Below are the code and all the weights of a small trained network. Each question names an input and a class and asks about switching units off, where a switched-off unit gives its printed mean instead of its output.

import numpy as np


def w(rows, s, z=0):
    codes = np.array(rows[::2]) - 128.0
    scale = np.full(codes.shape[1], s)
    scale[-1] = z or s
    return codes * scale


def f(y):
    return np.maximum(y, 0)


def log_softmax(a):
    a = a - a.max(-1, keepdims=True)
    return a - np.log(np.exp(a).sum(-1, keepdims=True))


def net(x, mask):
    res = np.array(x, float).reshape(1, 4) / 4 @ E
    y = f(res @ A[0][:, :-1].T + A[0][:, -1])
    res = res + np.where(mask, y, B[0][:, -1]) @ B[0][:, :-1]
    return log_softmax(res[-1] @ U[:, :-1].T + U[:, -1])


A, B = {}, {}
E = w([
[58,147,119,191,110,99,222,204,250,65,91],'x0',
[73,156,214,104,217,252,154,170,118,95,121],'x1',
[122,75,162,123,60,163,192,17,195,81,15],'x2',
[140,219,189,163,172,59,146,2,75,72,150],'x3',
],0.0078)
A[0] = w([
[105,181,175,148,227,88,126,139,108,111,150,207],'n1',
[192,90,123,132,40,61,82,34,92,189,137,114],'n2',
[106,108,98,51,182,170,64,190,80,204,189,179],'n3',
[83,127,104,147,52,75,190,55,166,54,144,115],'n4',
[1,125,167,137,202,149,196,207,151,101,89,240],'n5',
[121,82,89,168,54,147,132,136,213,144,92,252],'n6',
[195,173,139,128,183,129,67,135,97,122,196,240],'n7',
[88,147,189,103,174,193,131,105,114,106,112,116],'n8',
[97,131,153,207,123,135,119,123,159,45,148,101],'n9',
[167,80,58,115,87,127,143,175,109,194,133,180],'n10',
[178,120,143,54,86,171,172,31,96,133,70,187],'n11',
[67,165,171,160,159,164,207,136,160,49,99,199],'n12',
[132,171,129,149,199,99,101,136,128,171,190,162],'n13',
[135,97,158,84,147,156,168,52,118,141,165,144],'n14',
[174,124,96,118,126,111,110,63,81,131,75,88],'n15',
[134,161,40,181,182,109,136,163,87,130,182,169],'n16',
],0.008,0.0034)
B[0] = w([
[154,163,150,62,176,113,76,153,159,119,159,217],'n1',
[151,115,117,42,147,50,115,139,181,125,221,227],'n2',
[27,144,92,135,188,201,49,160,179,209,2,235],'n3',
[96,136,146,191,78,212,122,122,104,203,65,203],'n4',
[155,118,162,161,63,73,217,118,178,47,163,250],'n5',
[104,128,134,124,43,87,139,132,169,73,125,225],'n6',
[115,168,124,47,198,152,91,119,89,179,124,227],'n7',
[177,176,170,128,196,91,149,95,150,75,169,190],'n8',
[158,108,161,167,158,146,150,85,108,119,123,171],'n9',
[61,121,54,55,66,95,91,176,157,138,112,202],'n10',
[153,218,141,63,178,103,108,165,103,102,178,214],'n11',
[144,170,192,164,109,104,156,111,171,106,130,230],'n12',
[136,156,120,82,192,117,72,103,105,182,108,203],'n13',
[171,160,161,154,173,149,140,78,51,129,155,174],'n14',
[153,173,166,77,156,86,145,113,111,99,181,178],'n15',
[135,168,101,80,160,100,82,126,123,179,124,209],'n16',
],0.0082,0.011)
U = w([
[89,165,131,86,215,140,53,102,104,254,90,207],'0',
[178,148,201,120,160,74,160,89,132,96,228,148],'1',
[56,68,71,95,56,83,109,168,175,167,128,203],'2',
[70,124,180,242,85,140,168,92,139,151,24,160],'3',
[103,52,105,192,157,165,137,85,97,167,130,16],'4',
[99,54,111,179,149,142,141,89,62,165,89,6],'5',
],0.0082,0.0021)

Each question gives the input, the list of numbers given to net, and the class t.
The units are the neurons (one row each of A and B). Each row of codes is followed by its name. A weight is (code - 128) times the scale printed after its matrix; where a second scale follows, it is the last column's (A, B and U).
mask holds one flag per neuron, in row order. A switched-off neuron (its flag False) gives its mean, the last column of its row in B, instead of its output. The means were averaged over made-up inputs and are rounded, as every weight is.
A unit's drop is (log p(t) with every unit on - log p(t) with that unit switched off) / (log p(t) with every unit on - log p(t) with every unit switched off).
The circuit of an input: a set's keep is (log p(t) with only the set's units on - log p(t) with every unit switched off) / (log p(t) with every unit on - log p(t) with every unit switched off). Starting from the 12 units with the biggest drops (on a tie, the unit counted first), units are removed one at a time, each time the one whose removal leaves the highest keep (on an exact tie, the one counted first), for as long as the keep stays at least 0.8.
circuit, biggest first: the units of the circuit, biggest drop first
k most important neurons: the k neurons with the biggest drops, biggest first
drop of u: that unit's drop, to one decimal
input [-1,2,6,-2], class 1: circuit, biggest first : (n3)
input [-2,-1,7,-2], class 1: 2 most important neurons : (n3 n11)
input [5,2,3,3], class 3: circuit, biggest first : (n4 n2)
input [-7,6,3,5], class 1: 2 most important neurons : (n8 n3)
input [7,8,2,-3], class 1: 3 most important neurons : (n3 n5 n8)
input [-1,2,7,-5], class 1: 2 most important neurons : (n3 n11)
input [7,4,-1,-5], class 3: 3 most important neurons : (n2 n11 n1)
input [-5,7,7,-8], class 1: 2 most important neurons : (n11 n8)
input [3,-1,-2,8], class 0: 2 most important neurons : (n5 n4)
input [2,0,2,2], class 3: drop of n2 : 0.3
input [1,6,-1,-2], class 1: drop of n8 : 0.2
input [-6,-5,3,-4], class 2: drop of n10 : 0.3
